Below are the code and all the weights of a small trained network. Each question names an input and a target symbol and asks about switching units off, where a switched-off unit gives its printed mean instead of its output.

import numpy as np


def w(rows, s, z=0):
    codes = np.array(rows[::2]) - 128.0
    scale = np.full(codes.shape[1], s)
    scale[-1] = z or s
    return codes * scale


def f(y):
    return np.maximum(y, 0)


def softmax(a):
    e = np.exp(a - a.max(-1, keepdims=True))
    return e / e.sum(-1, keepdims=True)


def log_softmax(a):
    a = a - a.max(-1, keepdims=True)
    return a - np.log(np.exp(a).sum(-1, keepdims=True))


def net(x, mask):
    ids = ['ΓΔαβεζηθξπστφψω'.index(c) for c in x.split()]
    T = len(ids)
    res = E[ids] + P[:T]
    u = 0
    for l in range(2):
        r = res
        for j in range(3):
            rows = slice(3 * j, 3 * j + 3)
            q, k, v = (r @ M[l][rows].T for M in (Q, K, V))
            z = softmax(np.where(np.tri(T) > 0, q @ k.T / 3**0.5, -1e9)) @ v
            o = O[l][rows]
            res = res + np.where(mask[u + j], z, o[:, -1]) @ o[:, :-1]
        u += 3
        y = f(res @ A[l][:, :-1].T + A[l][:, -1])
        res = res + np.where(mask[u : u + 16], y, B[l][:, -1]) @ B[l][:, :-1]
        u += 16
    return log_softmax(res[-1] @ U[:, :-1].T + U[:, -1])


Q, K, V, O, A, B = {}, {}, {}, {}, {}, {}
E = w([
[149,106,41],'Γ',
[120,254,123],'Δ',
[83,147,82],'α',
[160,109,100],'β',
[171,109,104],'ε',
[156,165,146],'ζ',
[49,131,105],'η',
[62,192,104],'θ',
[159,110,105],'ξ',
[200,172,64],'π',
[166,100,86],'σ',
[94,169,191],'τ',
[156,99,172],'φ',
[157,106,94],'ψ',
[90,89,120],'ω',
],0.021)
P = w([
[255,48,21],'0',
[197,59,39],'1',
[147,63,52],'2',
[113,72,63],'3',
[83,79,69],'4',
[60,81,75],'5',
[40,92,75],'6',
],0.0038)
Q[0] = w([
[69,153,101],'L0H0',
[112,145,124],'L0H0',
[116,59,138],'L0H0',
[71,6,3],'L0H1',
[214,207,78],'L0H1',
[75,162,122],'L0H1',
[161,147,50],'L0H2',
[104,71,132],'L0H2',
[133,185,179],'L0H2',
],0.012)
K[0] = w([
[57,133,103],'L0H0',
[118,139,124],'L0H0',
[124,79,160],'L0H0',
[60,21,10],'L0H1',
[180,241,55],'L0H1',
[78,147,119],'L0H1',
[144,146,55],'L0H2',
[100,89,153],'L0H2',
[153,166,143],'L0H2',
],0.013)
V[0] = w([
[81,72,178],'L0H0',
[85,79,172],'L0H0',
[99,93,160],'L0H0',
[253,93,242],'L0H1',
[240,96,230],'L0H1',
[139,122,138],'L0H1',
[78,58,103],'L0H2',
[86,59,106],'L0H2',
[203,144,152],'L0H2',
],0.0045)
O[0] = w([
[96,127,230,108],'L0H0',
[101,123,208,110],'L0H0',
[114,127,168,115],'L0H0',
[2,153,174,2],'L0H1',
[25,151,165,16],'L0H1',
[121,126,130,119],'L0H1',
[70,165,212,200],'L0H2',
[78,160,205,197],'L0H2',
[194,114,96,100],'L0H2',
],0.0044,0.0021)
A[0] = w([
[125,126,131,76],'L0N0',
[105,204,136,194],'L0N1',
[56,219,119,97],'L0N2',
[145,122,134,44],'L0N3',
[10,127,131,178],'L0N4',
[188,191,168,101],'L0N5',
[127,144,187,32],'L0N6',
[138,178,115,132],'L0N7',
[130,93,124,239],'L0N8',
[58,188,42,47],'L0N9',
[162,144,99,209],'L0N10',
[132,157,181,30],'L0N11',
[107,98,130,240],'L0N12',
[173,131,111,4],'L0N13',
[103,118,51,205],'L0N14',
[73,87,154,77],'L0N15',
],0.013,0.0035)
B[0] = w([
[111,118,112,128],'L0N0',
[191,136,33,168],'L0N1',
[158,40,51,174],'L0N2',
[100,132,127,128],'L0N3',
[155,239,173,220],'L0N4',
[252,171,81,151],'L0N5',
[140,113,100,140],'L0N6',
[106,185,128,164],'L0N7',
[220,54,139,210],'L0N8',
[24,24,237,192],'L0N9',
[136,157,191,204],'L0N10',
[125,77,133,136],'L0N11',
[217,90,171,207],'L0N12',
[127,178,96,157],'L0N13',
[123,5,147,254],'L0N14',
[72,224,89,181],'L0N15',
],0.017,0.0069)
Q[1] = w([
[12,254,156],'L1H0',
[69,226,72],'L1H0',
[129,124,139],'L1H0',
[110,170,142],'L1H1',
[120,84,91],'L1H1',
[165,141,158],'L1H1',
[148,122,11],'L1H2',
[188,90,83],'L1H2',
[76,167,86],'L1H2',
],0.0084)
K[1] = w([
[32,136,10],'L1H0',
[130,91,62],'L1H0',
[126,133,135],'L1H0',
[92,151,137],'L1H1',
[143,111,101],'L1H1',
[136,136,171],'L1H1',
[21,136,121],'L1H2',
[97,141,179],'L1H2',
[82,119,64],'L1H2',
],0.011)
V[1] = w([
[109,134,155],'L1H0',
[130,143,136],'L1H0',
[43,35,122],'L1H0',
[110,191,198],'L1H1',
[75,164,212],'L1H1',
[154,229,207],'L1H1',
[186,157,77],'L1H2',
[33,112,252],'L1H2',
[145,144,118],'L1H2',
],0.0021)
O[1] = w([
[136,138,110,113],'L1H0',
[135,141,122,115],'L1H0',
[81,117,69,117],'L1H0',
[65,244,79,2],'L1H1',
[43,224,44,13],'L1H1',
[78,252,123,4],'L1H1',
[133,155,101,121],'L1H2',
[59,96,190,119],'L1H2',
[118,147,110,115],'L1H2',
],0.0019)
A[1] = w([
[66,93,174,160],'L1N0',
[113,229,136,62],'L1N1',
[194,255,155,103],'L1N2',
[64,103,98,82],'L1N3',
[90,162,120,84],'L1N4',
[159,127,66,135],'L1N5',
[58,79,116,78],'L1N6',
[80,218,173,74],'L1N7',
[194,170,126,205],'L1N8',
[117,196,123,4],'L1N9',
[157,234,162,30],'L1N10',
[94,224,191,77],'L1N11',
[163,123,98,5],'L1N12',
[162,212,173,114],'L1N13',
[88,119,99,60],'L1N14',
[104,185,65,107],'L1N15',
],0.014,0.0034)
B[1] = w([
[110,208,157,199],'L1N0',
[164,166,41,140],'L1N1',
[84,211,196,208],'L1N2',
[188,158,110,157],'L1N3',
[140,126,126,128],'L1N4',
[134,178,148,169],'L1N5',
[107,53,61,193],'L1N6',
[146,174,73,131],'L1N7',
[140,76,68,247],'L1N8',
[162,70,163,134],'L1N9',
[85,43,50,167],'L1N10',
[4,158,64,138],'L1N11',
[94,156,124,167],'L1N12',
[147,171,191,181],'L1N13',
[167,153,122,137],'L1N14',
[122,89,181,142],'L1N15',
],0.028,0.011)
U = w([
[35,65,170,2],'Γ',
[168,197,86,64],'Δ',
[89,146,132,137],'α',
[85,142,140,108],'β',
[153,93,145,167],'ε',
[135,146,250,159],'ζ',
[42,111,138,153],'η',
[85,140,85,100],'θ',
[89,144,136,107],'ξ',
[85,141,136,107],'π',
[88,143,136,103],'σ',
[122,198,134,157],'τ',
[92,148,132,111],'φ',
[47,144,129,82],'ψ',
[15,101,230,94],'ω',
],0.015,0.009)

Each question gives the input, a string of symbols that net reads in full, and the target symbol t.
The units are the heads (3 rows each of Q, K, V and O) and the neurons (one row each of A and B). Each row of codes is followed by its name. A weight is (code - 128) times the scale printed after its matrix; where a second scale follows, it is the last column's (O, A, B and U).
mask holds one flag per unit, layer by layer, with each layer's heads first. A switched-off unit (its flag False) gives its mean, the last column of its rows in O or B, instead of its output. The means were averaged over made-up inputs and are rounded, as every weight is.
A unit's drop is (log p(t) with every unit on - log p(t) with that unit switched off) / (log p(t) with every unit on - log p(t) with every unit switched off).
The circuit of an input: a set's keep is (log p(t) with only the set's units on - log p(t) with every unit switched off) / (log p(t) with every unit on - log p(t) with every unit switched off). Starting from the 12 units with the biggest drops (on a tie, the unit counted first), units are removed one at a time, each time the one whose removal leaves the highest keep (on an exact tie, the one counted first), for as long as the keep stays at least 0.8.
circuit, biggest first: the units of the circuit, biggest drop first
unit that matters most: the unit with the biggest drop
k most important neurons: the k neurons with the biggest drops, biggest first
k most important neurons of layer l: the k neurons of layer l with the biggest drops, biggest first
which heads matter: for each layer, one digit per head in row order, 1 if its drop is at least 0.15 and else 0, layers parted by /
input ε θ ε ω ω ω, target ω: 4 most important neurons of layer 1 => [L1N2, L1N10, L1N11, L1N13]
input ψ ω Δ ω ω Γ θ, target θ: unit that matters most => L1N6
input α τ π ε Γ φ β, target ε: which heads matter => 010 / 000
input ζ ω ω ω θ ω η, target ω: 4 most important neurons of layer 0 => [L0N4, L0N2, L0N9, L0N12]
input η ω π π, target ζ: 2 most important neurons of layer 1 => [L1N8, L1N6]
input ζ φ η π, target ε: which heads matter => 100 / 000
input ω ξ ω φ ω φ ω, target ψ: which heads matter => 101 / 010
input ω ω π τ, target τ: 4 most important neurons of layer 1 => [L1N2, L1N1, L1N5, L1N8]
input ω ω η ω ψ, target ε: 2 most important neurons => [L0N9, L1N2]
input φ φ η, target ω: 2 most important neurons => [L1N0, L1N8]
input θ π ξ σ ω, target ε: 2 most important neurons of layer 0 => [L0N9, L0N4]
input ω ζ φ ω, target ζ: circuit, biggest first => [L0N4, L1N6]
input ω φ φ φ φ, target ψ: circuit, biggest first => [L0H1, L0N14, L0N2, L1N11]
input ξ Δ φ ω Δ Γ σ, target ε: circuit, biggest first => [L1N2]
input ω ω Γ, target Γ: 2 most important neurons => [L0N14, L1N6]
input ω φ φ ω ω β, target ε: 2 most important neurons => [L0N9, L1N2]
input π ω φ ω η π π, target ω: 2 most important neurons => [L0N9, L0N10]
input τ φ θ σ ω, target ε: circuit, biggest first => [L1N2, L0N12]
input β τ φ φ φ, target ω: which heads matter => 111 / 010
input σ π ζ, target τ: 2 most important neurons => [L1N2, L0N9]
input ω α π ψ ξ, target ε: circuit, biggest first => [L1N2]
input β θ φ φ, target ζ: 2 most important neurons of layer 0 => [L0N2, L0N4]
input ω φ θ β ξ φ, target ζ: 2 most important neurons of layer 1 => [L1N6, L1N13]
